Each row of numbers stands for one element and depends on some of the facts below. Use the named rows to name the rest.

Some facts about the elements:
{q_102,q_15,q_204,q_236,q_238,q_258,q_282,q_293,q_301,q_325,q_365,q_374,q_382,q_392,q_454,q_522,q_53,q_57,q_641,q_651,q_657,q_671,q_82,q_885,q_932,q_993,q_999} β 353
{q_128,q_14,q_178,q_189,q_215,q_248,q_31,q_418,q_450,q_607,q_613,q_669,q_808,q_846,q_929} β 990
{q_13,q_284,q_330,q_334,q_345,q_349,q_396,q_492,q_596,q_706,q_833,q_848,q_856,q_948} β 753
{q_136,q_144,q_154,q_166,q_170,q_172,q_254,q_270,q_328,q_329,q_352,q_384,q_388,q_403,q_42,q_458,q_530,q_547,q_551,q_605,q_7,q_721,q_78,q_785,q_794,q_802,q_836,q_860,q_869,q_895,q_907,q_950,q_96,q_969,q_992} β 678
{q_161,q_185,q_188,q_257,q_327,q_348,q_478,q_661,q_699,q_70,q_714,q_764,q_799} β 445
{q_162,q_292,q_310,q_376,q_579,q_876} β 211
q_102 Σ [q_836]
q_13 Σ [q_257]
q_136 Σ [q_418]
q_14 Σ [q_374,q_136,q_547,q_794,q_836]
q_144 Σ [q_327,q_352,q_833]
q_15 Σ [q_607]
q_154 Σ [q_345,q_144]
q_166 Σ [q_860]
q_170 Σ [q_450,q_374,q_282,q_833]
q_172 Σ [q_799]
q_185 Σ [q_651]
q_204 Σ [q_999]
q_236 Σ [q_799]
q_238 Σ [q_345,q_547]
q_254 Σ [q_136]
q_257 Σ [q_450]
q_258 Σ [q_794,q_102,q_15]
q_282 Σ [q_327]
q_284 Σ [q_136]
q_292 Σ [q_836]
q_293 Σ [q_764,q_836]
q_301 Σ [q_292]
q_31 Σ [q_856,q_57]
q_310 Σ [q_282]
q_325 Σ [q_418,q_547]
q_327 Σ [q_374]
q_328 Σ [q_345,q_374,q_836]
q_329 Σ [q_799]
q_330 Σ [q_836]
q_334 Σ [q_418,q_999]
q_348 Σ [q_310,q_328]
q_352 Σ [q_57,q_102]
q_365 Σ [q_327]
q_374 Σ [q_836]
q_382 Σ [q_102]
q_384 Σ [q_846,q_836]
q_388 Σ [q_325,q_596]
q_392 Σ [q_551,q_699,q_170,q_836]
q_396 Σ [q_836,q_236]
q_403 Σ [q_551]
q_418 Σ [q_345]
q_450 Σ [q_345,q_189]
q_454 Σ [q_596]
q_458 Σ [q_929,q_794]
q_478 Σ [q_860]
q_492 Σ [q_651]
q_530 Σ [q_799,q_57]
q_547 Σ [q_836]
q_551 Σ [q_382,q_189,q_836]
q_57 Σ [q_382,q_189]
q_579 Σ [q_833]
q_596 Σ [q_607,q_403]
q_607 Σ [q_846,q_836,q_328]
q_613 Σ [q_57,q_929]
q_641 Σ [q_530]
q_651 Σ [q_282,q_929]
q_657 Σ [q_547]
q_661 Σ [q_607,q_403]
q_669 Σ [q_846,q_327]
q_699 Σ [q_57,q_31,q_860]
q_7 Σ [q_799,q_327]
q_70 Σ [q_374]
q_721 Σ [q_282,q_836,q_613]
q_78 Σ [q_846]
q_785 Σ [q_345]
q_794 Σ [q_329,q_799]
q_799 Σ [q_102]
q_802 Σ [q_860,q_13]
q_833 Σ [q_189]
q_846 Σ [q_328]
q_848 Σ [q_856,q_607,q_530,q_836,q_328]
q_856 Σ [q_328]
q_860 Σ [q_856,q_651,q_189,q_929,q_161,q_836]
q_869 Σ [q_258,q_799]
q_895 Σ [q_78,q_969]
q_907 Σ [q_330,q_382]
q_932 Σ [q_329,q_293]
q_948 Σ [q_31]
q_950 Σ [q_144]
q_992 Σ [q_836]
q_993 Σ [q_348,q_530]
q_999 Σ [q_418,q_836]
[q_102,q_13,q_136,q_14,q_144,q_15,q_154,q_161,q_162,q_172,q_189,q_204,q_254,q_284,q_292,q_301,q_325,q_327,q_328,q_329,q_334,q_352,q_374,q_384,q_388,q_392,q_454,q_458,q_492,q_530,q_551,q_605,q_657,q_699,q_70,q_706,q_714,q_764,q_785,q_802,q_808,q_836,q_846,q_848,q_856,q_885,q_948,q_950] φ stotu
[q_128,q_258,q_345,q_721] φ tekla
[q_166,q_170,q_178,q_185,q_236,q_238,q_282,q_382,q_42,q_53,q_547,q_579,q_596,q_607,q_641,q_661,q_669,q_794,q_799,q_860,q_895,q_907,q_929,q_932,q_969,q_999] φ skeflis
[q_188,q_248,q_257,q_348,q_349,q_365,q_376,q_403,q_478,q_57,q_78,q_82,q_96,q_992] φ flazir
[q_215,q_270,q_293,q_31,q_330,q_450,q_522,q_651,q_833,q_869] φ keres
[q_310,q_396,q_418,q_613,q_671,q_7,q_876,q_993] φ sofla

Some elements and their rows:
q_57: [ 12  27 -23  24  34 -25  23  31  10  35  24  52  27  -7  -6   1 -19 -16
  37   9  -7  17 -43   8   8 -26   7   6]
q_292: [-39   0  29 -14  -5  34  -6 -11  -8 -11  -8   5 -22  37 -18  14  38   1
  19 -20  -4  23   6  18 -54  16  18  33]
q_802: [ -8  -8 -10  -4 -10   9 -22  -9 -13  -4  36  -2   3 -28  -6  -1 -35  15
  16  -7   3  25 -17   7  -8   0  18   1]
q_374: [-36 -13  40 -25  10  24   1  -8 -18   2   8  -1 -27  36 -24  27  55 -20
  22 -17 -26  -5  19  16 -32   8   7  24]
q_328: [-22 -21  16 -34  -9  17  -7 -32   4  -3  18 -36 -52  24 -21  -9  37   0
   8   0 -18  32  27   7 -17   2  16  15]
q_846: [-20 -25   0 -46 -17   3 -24 -13 -11  11  25 -41 -17   6 -29  10  11 -12
  -5   4 -28   8  20  21  33 -10   2  -7]
q_948: [-11 -20   8 -10  -1 -17 -36  22  -2 -29  19  -5  25 -11  -9  14 -19   2
  25  -9  21  -1  12  23  15  12  15 -16]
q_282: [  1 -14 -16 -16  -9 -12   3  13 -26  41   2  -8   1  23  -5 -17  -3  14
   6  29 -43  -1 -13  -2  18 -44 -17 -23]
q_551: [-17   1  17  -6   8  17 -10 -15 -10  -4  30  17 -21   7 -13   7 -13   1
  27 -12  -6  35  -7  13 -37  12  25  27]
q_293: [ 10  30  24   6  26 -23  51   7  46  29  -9  -5 -11  27  -3  37  99 -37
 -30   3   1  -5  10   9 -10  28   4  22]
q_932: [  3  -5  -2   4   0   1   8  13 -36  29 -15  25   2  18  10 -12 -16  15
   1  16 -30 -19 -11 -17 -11 -27 -17 -12]
q_284: [ -8 -27  13  -7  -9 -14 -36  16   3 -44  17 -16  13  -9  -5  -3 -10  13
  35 -10  26  -8  23  13  12  10   4 -18]
q_270: [ 36  38 -13  14  -1 -19  42 -16  39  11  -7 -26  -1 -17  21  12  40  -6
 -58   7  36   1  -7 -11  12  36   3  15]
q_349: [ 13  12  -7  12   8  -1  12  27  -1 -13 -38  -6  15  13  22   4 -20   9
 -20   4  43 -12   6 -12  17   3 -23  19]
q_128: [ 18   7 -11   8  13  -1  26  -6  29  10 -13 -13   6 -12  21  24   8 -18
 -29 -18  33 -16  -1  -9  25  26 -13  17]
q_96: [ 16  27 -23  14   2  17  25  -7  -4   2 -23   0  -3  -7  26 -13 -25   9
 -31  11  17   9  -9 -22  -1  -7 -19  33]
q_42: [ 11   0 -25   6 -13  22  11 -11 -45  16 -17  12  -4  13  40 -17 -56  42
 -28  18   2  13 -11 -29 -24 -17 -25  13]
q_799: [  5   7  44  23 -12  -8   6  13 -36  -9 -65  55   6  -5   5  -9 -44  -1
 -18   6 -78 -40  -4  -5   3 -10 -19 -44]
q_334: [-11 -29  20   2   0 -11 -43  13  12 -44  16 -14  16 -12  -3 -12   4   9
  38 -10  28  -9  22   5  -6  20   9 -21]
q_454: [-14 -20  -2  -7 -10  -1 -27   6  -8  -8  20  -6  20 -12 -17   7   8  -5
  28 -19  -2 -15  -3   5   7  -6   6 -14]
q_785: [ -3 -23 -11   0 -13   7 -28 -22  13 -35  32 -14  -5 -23   5 -34   3  12
  27  -7  14  15  13 -14 -16   3  12 -10]

Which element is each row?
No name comes twice in this set of rows, the named rows included.
[  1   7   3  14   3  -8   8  19 -33  31  -4  51  19   9  10  -1 -31  11
  16  17 -29  -1 -31  -4 -17 -23  -6  -9] => q_382
[ 17  12 -17  12  16  12  22   6  -5   6 -19   6  -3   0  20   4 -23   1
 -27   6  21 -18   0 -22  10  -6 -22  16] => q_248
[-27 -20  33 -30  -1   1 -18  12 -15  -8   5 -22  -8  23 -31  21  14  -3
  24  -1   6   1  22  35   8  13  12   8] => q_848
[ 29  37  -9   8  20 -55  37  16  49  41  38   1   7 -20  -8  29  31 -35
 -19  15   6  17 -22  23  29  16  18  -5] => q_31
[ -6 -15 -12   5  -6  15 -29  -2 -29 -17  30   7  26 -22  14  18 -43   6
  12 -26  32  -9  -7  -3  -9  13   4   6] => q_189
[  6  20  10  17  16 -27  22  14  41  11 -28   6  16 -26 -12  23  42 -23
   1 -17 -14 -14 -15   4  26  20   1   0] => q_258
[ -4 -18  23   1  15  10  16   1 -17  17  -6  27 -22  46  19 -24  26   5
  24  17 -25  -6   8 -20 -52 -20 -16   0] => q_999
[  5 -12  -6 -18  -4   3  12   3 -30  35  -5  -6 -15  25  10 -17 -18  16
 -13  34 -34   0   1  -4  12 -33 -16 -14] => q_669
[  9   4  26  21 -12   1  10   6 -34  -5 -53  34  15 -17  -6 -12  -7  19
  -3   3 -70 -35 -12 -13   0 -21 -21 -28] => q_236
[ 10  24 -12  16  32 -22  22  14  58   6  22   4   9 -41 -27  26  14 -38
   3 -13  19  15 -22  18  44  26  21  22] => q_613
[ -6   9   6   6  -6  -4 -17  -9 -15  -9  33  19  11 -38 -18   0 -30  12
  26 -11 -18  25 -15  14  -9   3  26  -1] => q_352
[  1 -19   0 -18  -2 -14  -1  25 -28  22 -12  -6   2  39  10 -15 -27  22
   0  36  -4   1   3   6  15 -22 -14 -16] => q_596
[  2   6 -16  -2  10 -10  21  16  14  18 -13  -7   0   5 -16 -11  22 -13
  -3  10 -15 -10  -4  -4  32 -31  -8  -8] => q_365

Now the same elements, written a new way:
Some rows with their names:
q_254: [ 18  -2  44 -18  11  31 -12  33 -12  14  -9  -8  37  22  28 -38 -19 -24
 -12  11  -8  -7   8  15 -13 -22  -7  -7   2]
q_492: [ 24 -15  32 -21   9  38  -3  37 -16  22   2  -4  29  18  37 -34 -28 -33
   9   5 -16 -27   9  27 -20 -19   3   8   7]
q_136: [ 18 -12  35 -24   9  32 -17  40 -21  15  -5   1  30  16  29 -40 -19 -14
 -16   5  -6 -12  10  19 -11 -29  -1   0   5]
q_869: [  6   7  19 -12   0  67  28  29   6   5 -24  18  30  32   4 -32  15  -7
  25  21 -23 -13  11 -20 -34  -6  11 -11 -15]
q_721: [  9   1  36 -13  32  39  18  34   8   3 -43 -21  35 -19  17  -8 -25 -34
   6 -11 -14 -20 -10   6  -6 -12  21  -5 -24]
q_31: [ 19   4  15 -17 -24  57  40   3  -6  -5 -26  10  19  16   2 -22   7 -13
  32  -8 -27 -47  12   5 -33 -17   2 -23  -2]
q_374: [ 34  -4  50 -27  26  24   7  60  14  41  -5 -10  43  13  30 -44  -5 -32
 -30 -13  -2 -16 -17   6 -23 -34  -1 -16 -10]
q_950: [ 22 -12  33 -25  11  39  -1  35 -18  19  -6  -2  32  10  34 -38 -25 -32
 -10  15 -10 -21  17  23 -17 -21  -2   8  13]
q_144: [ 21 -22  26 -24   4  33   2  30 -22  11  -9  -3  30   7  31 -44 -26 -32
  -6  15 -10 -24  11  27 -14 -23   0   8  16]
q_657: [ 22 -11  32 -26   6  27   9  50 -15  23  -1  -3  29   9  33 -45 -26 -22
  -5  -3 -13 -23   3  14 -33 -25  -8   2   2]
q_392: [ 36 -12  33 -22  11  28  17  46  -7  29   0   1  33   4  33 -48 -21 -39
  -9  -5  -7 -35  -7  13 -30 -31  -6   5   2]
q_282: [ 14 -12  22 -22  -7  42  18  34  -9   9 -27   3  30   1  18 -25  -5   3
  -1  13 -24 -20   6  20 -40 -26  -4   7  -1]
q_764: [ 35 -10  43 -25  19  36   0  51 -13  26 -11  -8  -5   3  17 -61 -49 -38
   8  26 -23 -18  33  12 -35 -40  14 -26  10]
q_846: [ 18 -25  38 -38  10  29  -5  61 -10  26  -1   0  34   3  35 -46 -13  -1
 -19   9 -16  -8   8  31 -27 -25   4  -3   8]
q_238: [ 25  -6  24 -21  -1  44  16  35  -4  12 -26   0  24  -3  18 -25  -2  -5
   2  10 -24 -27   9  17 -45 -29  -8   4   1]
q_794: [  1  -2  41   2  14  60  20  33   2  17  -8  12  36  38  14 -33 -11 -14
  14  34 -29  -1  10 -12 -45 -12  11   7 -27]
q_248: [  8   1  44 -12  34  36   3  60  -8  13 -40 -35   4 -14  20 -20 -68 -30
   9  14 -32 -10   0  24 -39 -24  16 -15 -10]
q_270: [ 33  15  12 -23   1  70  16  40  -2  13 -51   6  -4   9   4 -35   2 -16
  35  20 -18 -29  24  -9 -49 -24  11 -29  11]
q_382: [ 15   4  36   0   7  49  31  22  -3  15  -4   6  21  22  10 -30 -13 -20
   9 -12 -26 -30  -2   0 -53 -30   0   2 -27]
q_352: [ 29 -10  39 -12   9  34  16  19 -20  13   9   0  24  19  28 -40 -30 -47
   6   3 -11 -27  10  12 -17 -22  -4   8  -2]
q_328: [ 32 -23  39 -43  17  34 -11  64   1  28 -11  -3  41  -3  36 -49  -1 -22
 -23  11   2 -17  -7  24 -10 -25   7  -1  12]

Rows to name:
No name comes twice in this set of rows, the named rows included.
[ 28  -1  39  -3   2  54  21   3   6  -1 -25 -14  24  13  13 -15  -5 -32
   2 -14  -4 -41   2  15 -21 -24  -4  -9 -11] => q_860
[ 28   9  14 -24  -8  65  26  45   6  13 -46  -1  -1  12   1 -32   1 -12
  37  14 -34 -30  20  -4 -54 -20   8 -42  13] => q_215
[  2  -1  34  13  21  28  24   7 -14 -11 -20 -29  21  -5  22  -6 -63 -43
   3 -23 -21 -33  -9  29 -22 -21  -4   9 -28] => q_57
[  2 -31  39 -15   0  30 -13  66  -6 -16   3 -19  14   8  18 -46 -62 -23
  21  28   4 -24 -40  37  14 -19  12 -19 -15] => q_310
[ 35 -16  42 -27  21  34   5  48   5  26 -14  -9  41  11  31 -42 -14 -47
 -15   8  -1 -24  -6  16 -12 -22   2  -5   5] => q_384
[ 48   9  55 -20  42  47  -2  70  15  46 -19 -13   9  13  25 -54 -23 -51
 -12  -7   4 -34  -5  -4 -34 -45   9 -24  -1] => q_836
[ 24 -26  49 -27  12  29   2  39  -3  17   3   2  24   8  23 -54 -25 -24
  -9  14 -15 -13  10  18 -15 -31  12 -13  -2] => q_70
[ 36   9  38 -18   8  70  24  41  24  34 -19  18  13  20   6 -37  34  -5
  17 -28 -16 -45 -13 -12 -44 -30  27 -23 -35] => q_330
[ 25 -13  46 -27  10  47  14  51  15  23 -25  -5  35   2  16 -30  16   6
 -14   4 -19 -20  -8  20 -39 -29  12 -12 -15] => q_607
[ -4 -26  20 -28  -4  25 -10  80  -6 -20  -6 -17  25  -4  22 -40 -52  -6
  15  22   4 -22 -44  44   2 -19  -2 -17   3] => q_418
[  9 -16  35 -13  16  39  -8  89   2   8  13 -15  15  11  24 -50 -53 -30
  24  -1   9 -40 -59  27  -2 -27  10  -6 -27] => q_396
[  6 -14  41 -13  18  36  19  45  -3  20   9   3  48  39  28 -36 -33 -52
   9  46 -19   8   7  -5 -24   5  -5  13  -4] => q_329
[ 12 -13  35 -14  16  39 -17  84 -12 -10  -4 -25 -12   9  12 -50 -82 -31
  37  35  -1 -27 -29  27  -5 -33  13 -33  -8] => q_876
[ 11 -30  41 -14  14  58  57  21  11  14 -10  15  31  22   9 -42 -22 -50
  28  56 -34 -12  11  -3 -38  -2  12  13 -22] => q_799

